Below is a small trained network, with its code and all its weights. Each question gives an input and a target symbol and asks what happens when units are switched off, that is, made to give their printed mean instead of their output.

import numpy as np


def w(rows, s, z=0):
    codes = np.array(rows[::2]) - 128.0
    scale = np.full(codes.shape[1], s)
    scale[-1] = z or s
    return codes * scale


def f(y):
    return y / 2 * (1 + np.tanh(0.7978845608 * (y + 0.044715 * y**3)))


def softmax(a):
    e = np.exp(a - a.max(-1, keepdims=True))
    return e / e.sum(-1, keepdims=True)


def log_softmax(a):
    a = a - a.max(-1, keepdims=True)
    return a - np.log(np.exp(a).sum(-1, keepdims=True))


def net(x, mask):
    ids = ['ΓΞαβεζηθλμπτφψω'.index(c) for c in x.split()]
    T = len(ids)
    res = E[ids] + P[:T]
    u = 0
    for l in range(2):
        q, k, v = (res @ M[l].T for M in (Q, K, V))
        z = softmax(np.where(np.tri(T) > 0, q @ k.T / 4**0.5, -1e9)) @ v
        res = res + np.where(mask[u], z, O[l][:, -1]) @ O[l][:, :-1]
        u += 1
        y = f(res @ A[l][:, :-1].T + A[l][:, -1])
        res = res + np.where(mask[u : u + 8], y, B[l][:, -1]) @ B[l][:, :-1]
        u += 8
    return log_softmax(res[-1] @ U[:, :-1].T + U[:, -1])


Q, K, V, O, A, B = {}, {}, {}, {}, {}, {}
E = w([
[150,121,109],'Γ',
[204,74,113],'Ξ',
[107,102,131],'α',
[157,97,111],'β',
[183,147,91],'ε',
[193,110,102],'ζ',
[143,68,131],'η',
[138,158,108],'θ',
[148,112,155],'λ',
[76,178,138],'μ',
[112,183,101],'π',
[141,125,246],'τ',
[141,218,52],'φ',
[51,29,147],'ψ',
[107,238,63],'ω',
],0.011)
P = w([
[117,123,60],'0',
[221,156,146],'1',
[91,110,29],'2',
[246,160,162],'3',
[85,106,26],'4',
[244,155,162],'5',
[81,104,27],'6',
[242,151,167],'7',
[74,101,28],'8',
[253,150,161],'9',
],0.0043)
Q[0] = w([
[139,172,240],'L0H0',
[236,2,115],'L0H0',
[146,99,157],'L0H0',
[32,180,169],'L0H0',
],0.0094)
K[0] = w([
[69,149,189],'L0H0',
[114,8,114],'L0H0',
[100,101,138],'L0H0',
[94,189,142],'L0H0',
],0.014)
V[0] = w([
[194,160,5],'L0H0',
[164,169,51],'L0H0',
[80,206,112],'L0H0',
[184,22,145],'L0H0',
],0.0026)
O[0] = w([
[5,84,204,253],'L0H0',
[55,78,182,200],'L0H0',
[184,56,146,82],'L0H0',
[66,242,93,182],'L0H0',
],0.0027,0.00047)
A[0] = w([
[6,226,127,2],'L0N0',
[155,88,89,53],'L0N1',
[97,127,215,78],'L0N2',
[55,62,215,78],'L0N3',
[132,114,128,115],'L0N4',
[191,54,192,53],'L0N5',
[109,26,129,73],'L0N6',
[212,179,152,8],'L0N7',
],0.012,0.0045)
B[0] = w([
[123,148,236,138],'L0N0',
[176,63,115,71],'L0N1',
[224,26,17,150],'L0N2',
[194,252,145,195],'L0N3',
[135,110,126,107],'L0N4',
[77,217,97,255],'L0N5',
[135,125,222,141],'L0N6',
[34,82,168,151],'L0N7',
],0.012,0.001)
Q[1] = w([
[251,168,139],'L1H0',
[163,162,98],'L1H0',
[190,233,164],'L1H0',
[226,234,175],'L1H0',
],0.016)
K[1] = w([
[228,200,141],'L1H0',
[167,182,101],'L1H0',
[144,245,153],'L1H0',
[172,253,165],'L1H0',
],0.017)
V[1] = w([
[31,177,2],'L1H0',
[161,213,78],'L1H0',
[52,185,209],'L1H0',
[210,250,154],'L1H0',
],0.0076)
O[1] = w([
[61,167,56,134],'L1H0',
[166,208,117,205],'L1H0',
[59,203,235,152],'L1H0',
[202,254,191,253],'L1H0',
],0.0099,0.0037)
A[1] = w([
[206,139,66,118],'L1N0',
[117,182,148,70],'L1N1',
[200,35,176,222],'L1N2',
[155,82,30,144],'L1N3',
[90,92,128,254],'L1N4',
[57,205,11,199],'L1N5',
[55,229,109,169],'L1N6',
[46,100,119,250],'L1N7',
],0.012,0.0065)
B[1] = w([
[147,124,67,180],'L1N0',
[123,99,112,188],'L1N1',
[218,115,227,168],'L1N2',
[206,65,67,171],'L1N3',
[56,54,177,156],'L1N4',
[58,141,19,205],'L1N5',
[160,159,195,255],'L1N6',
[2,80,171,158],'L1N7',
],0.031,0.0098)
U = w([
[89,63,76,72],'Γ',
[221,57,179,7],'Ξ',
[36,63,163,94],'α',
[125,29,141,101],'β',
[148,131,30,107],'ε',
[190,77,83,139],'ζ',
[125,59,218,127],'η',
[69,124,69,152],'θ',
[99,84,142,218],'λ',
[62,139,220,193],'μ',
[35,168,126,162],'π',
[236,184,91,175],'τ',
[113,217,56,133],'φ',
[200,131,242,81],'ψ',
[122,254,180,57],'ω',
],0.0055,0.013)

Each question gives the input, a string of symbols that net reads in full, and the target symbol t.
The units are the heads (4 rows each of Q, K, V and O) and the neurons (one row each of A and B). Each row of codes is followed by its name. A weight is (code - 128) times the scale printed after its matrix; where a second scale follows, it is the last column's (O, A, B and U).
mask holds one flag per unit, layer by layer, with each layer's heads first. A switched-off unit (its flag False) gives its mean, the last column of its rows in O or B, instead of its output. The means were averaged over made-up inputs and are rounded, as every weight is.
A unit's drop is (log p(t) with every unit on - log p(t) with that unit switched off) / (log p(t) with every unit on - log p(t) with every unit switched off).
The circuit of an input: a set's keep is (log p(t) with only the set's units on - log p(t) with every unit switched off) / (log p(t) with every unit on - log p(t) with every unit switched off). Starting from the 12 units with the biggest drops (on a tie, the unit counted first), units are removed one at a time, each time the one whose removal leaves the highest keep (on an exact tie, the one counted first), for as long as the keep stays at least 0.8.
units of the circuit, in order: the units of the circuit, biggest drop first
top k neurons: the k neurons with the biggest drops, biggest first
top k neurons in layer l: the k neurons of layer l with the biggest drops, biggest first
input ψ τ φ λ ζ ω ζ, target ζ: top 2 neurons => L0N3; L0N5
input μ τ π Ξ μ λ, target μ: top 2 neurons in layer 0 => L0N7; L0N2
input θ ζ φ μ, target φ: units of the circuit, in order => L1H0; L1N5
input ζ α μ λ, target μ: top 2 neurons => L0N3; L1N3
input π ε ε ζ ε, target ε: top 3 neurons => L1N3; L1N5; L0N7
input μ μ Ξ Ξ, target μ: top neuron in layer 0 => L0N5
input Γ α π ψ, target ψ: top 4 neurons => L0N6; L0N3; L1N5; L1N2
input ζ ζ ψ ε, target ψ: top 2 neurons in layer 0 => L0N3; L0N6
input ψ τ Ξ, target Ξ: units of the circuit, in order => L1N2; L1H0; L1N3
input μ μ Ξ π Γ, target β: units of the circuit, in order => L0N3; L1H0; L1N3; L1N7
input λ β α, target α: top 2 neurons => L1N7; L0N2
input η μ ε β μ Ξ, target μ: top 2 neurons => L0N2; L0N5
input μ Ξ λ Ξ ζ ζ ω π, target ω: top 2 neurons in layer 0 => L0N0; L0N2
input π η Γ Ξ β, target β: top 3 neurons => L0N3; L1N3; L0N5
input θ τ θ μ α β ω π, target ω: top 2 neurons => L1N6; L0N0
input τ ζ τ π τ ψ α ε ε, target ε: top 2 neurons in layer 0 => L0N0; L0N6
input τ ψ τ ε ε τ π, target π: units of the circuit, in order => L1N5; L1N3; L0N0
input τ μ τ λ β Γ τ α, target τ: top 4 neurons => L0N7; L1N7; L1N4; L0N0
input τ β μ, target μ: units of the circuit, in order => L1N6; L1H0; L1N7
input ε μ ψ τ, target ψ: top 3 neurons => L0N7; L0N3; L1N5
input τ ζ τ η φ β φ π, target φ: units of the circuit, in order => L1N5; L1H0
input ω η ω μ τ ψ ψ Γ, target ψ: top 3 neurons => L1N5; L0N3; L0N6
input α η λ τ ψ, target ψ: top 4 neurons => L0N3; L0N6; L1N5; L1N2
